Below are the code and all the weights of a small trained network. Each question names an input and a class and asks about switching units off, where a switched-off unit gives its printed mean instead of its output.

import numpy as np


def w(rows, s, z=0):
    codes = np.array(rows[::2]) - 128.0
    scale = np.full(codes.shape[1], s)
    scale[-1] = z or s
    return codes * scale


def f(y):
    return y / 2 * (1 + np.tanh(0.7978845608 * (y + 0.044715 * y**3)))


def log_softmax(a):
    a = a - a.max(-1, keepdims=True)
    return a - np.log(np.exp(a).sum(-1, keepdims=True))


def net(x, mask):
    res = np.array(x, float).reshape(1, 2) / 4 @ E
    y = f(res @ A[0][:, :-1].T + A[0][:, -1])
    res = res + np.where(mask, y, B[0][:, -1]) @ B[0][:, :-1]
    return log_softmax(res[-1] @ U[:, :-1].T + U[:, -1])


A, B = {}, {}
E = w([
[43,92,161,195,237,181,107,161,223,109,43],'x0',
[207,2,252,134,208,204,224,117,69,128,139],'x1',
],0.0077)
A[0] = w([
[43,136,74,212,229,167,96,222,187,29,36,199],'neuron 0',
[99,154,141,197,178,176,138,185,189,75,76,16],'neuron 1',
[187,154,93,68,57,49,114,114,76,253,248,34],'neuron 2',
[81,203,71,130,114,119,59,204,182,114,75,8],'neuron 3',
[141,75,123,60,59,88,123,63,73,189,195,254],'neuron 4',
[127,3,218,218,225,237,238,122,175,4,65,219],'neuron 5',
[69,120,151,156,197,154,96,170,171,97,88,59],'neuron 6',
[66,149,55,125,102,79,87,142,154,147,151,42],'neuron 7',
[22,206,83,160,84,81,42,209,243,176,112,178],'neuron 8',
[51,98,156,169,179,146,98,148,184,112,106,27],'neuron 9',
],0.0065,0.0052)
B[0] = w([
[122,200,51,157,30,37,141,130,186,120,126,219],'neuron 0',
[229,161,59,59,154,99,226,255,56,203,206,155],'neuron 1',
[137,117,91,172,83,34,188,209,153,196,138,196],'neuron 2',
[190,63,174,175,199,151,222,215,67,164,132,167],'neuron 3',
[141,112,109,227,70,85,166,109,199,142,169,208],'neuron 4',
[130,58,137,217,101,113,140,132,148,86,107,246],'neuron 5',
[250,165,42,104,85,60,191,214,60,115,145,161],'neuron 6',
[209,31,202,178,220,223,186,217,98,202,227,160],'neuron 7',
[100,44,221,197,166,155,151,92,172,162,148,224],'neuron 8',
[212,109,79,96,104,82,216,209,43,237,188,155],'neuron 9',
],0.0082,0.014)
U = w([
[207,185,33,103,64,35,191,207,100,177,163,41],'0',
[206,10,254,183,230,210,211,183,72,142,153,32],'1',
[65,165,124,184,64,85,104,74,228,95,87,252],'2',
[92,243,116,2,153,231,73,88,88,169,36,3],'3',
[97,217,100,38,226,230,31,81,79,166,60,3],'4',
],0.0082,0.006)

Each question gives the input, the list of numbers given to net, and the class t.
The units are the neurons (one row each of A and B). Each row of codes is followed by its name. A weight is (code - 128) times the scale printed after its matrix; where a second scale follows, it is the last column's (A, B and U).
mask holds one flag per neuron, in row order. A switched-off neuron (its flag False) gives its mean, the last column of its row in B, instead of its output. The means were averaged over made-up inputs and are rounded, as every weight is.
A unit's drop is (log p(t) with every unit on - log p(t) with that unit switched off) / (log p(t) with every unit on - log p(t) with every unit switched off).
The circuit of an input: a set's keep is (log p(t) with only the set's units on - log p(t) with every unit switched off) / (log p(t) with every unit on - log p(t) with every unit switched off). Starting from all 10 units, units are removed one at a time, each time the one whose removal leaves the highest keep (on an exact tie, the one counted first), for as long as the keep stays at least 0.8.
circuit, biggest first: the units of the circuit, biggest drop first
most important unit: the unit with the biggest drop
top k neurons: the k neurons with the biggest drops, biggest first
drop of u: that unit's drop, to one decimal
input [7,-6], class 0: top 2 neurons -> (neuron 0; neuron 6)
input [3,-1], class 2: circuit, biggest first -> (neuron 2; neuron 7)
input [1,3], class 2: circuit, biggest first -> (neuron 7; neuron 3)
input [8,6], class 0: most important unit -> neuron 0
input [-6,-7], class 1: circuit, biggest first -> (neuron 7; neuron 8)
input [2,2], class 2: circuit, biggest first -> (neuron 7; neuron 3)
input [1,2], class 2: top 3 neurons -> (neuron 7; neuron 3; neuron 8)
input [6,-8], class 1: top 2 neurons -> (neuron 8; neuron 3)
input [7,-8], class 1: top 3 neurons -> (neuron 8; neuron 3; neuron 7)
input [1,-3], class 2: top 2 neurons -> (neuron 1; neuron 9)
input [3,-6], class 1: drop of neuron 8 -> 0.3
input [-1,2], class 2: drop of neuron 7 -> 0.4
input [4,-7], class 1: drop of neuron 7 -> 0.0
input [6,-2], class 0: most important unit -> neuron 0
input [-2,-2], class 2: drop of neuron 3 -> 0.1
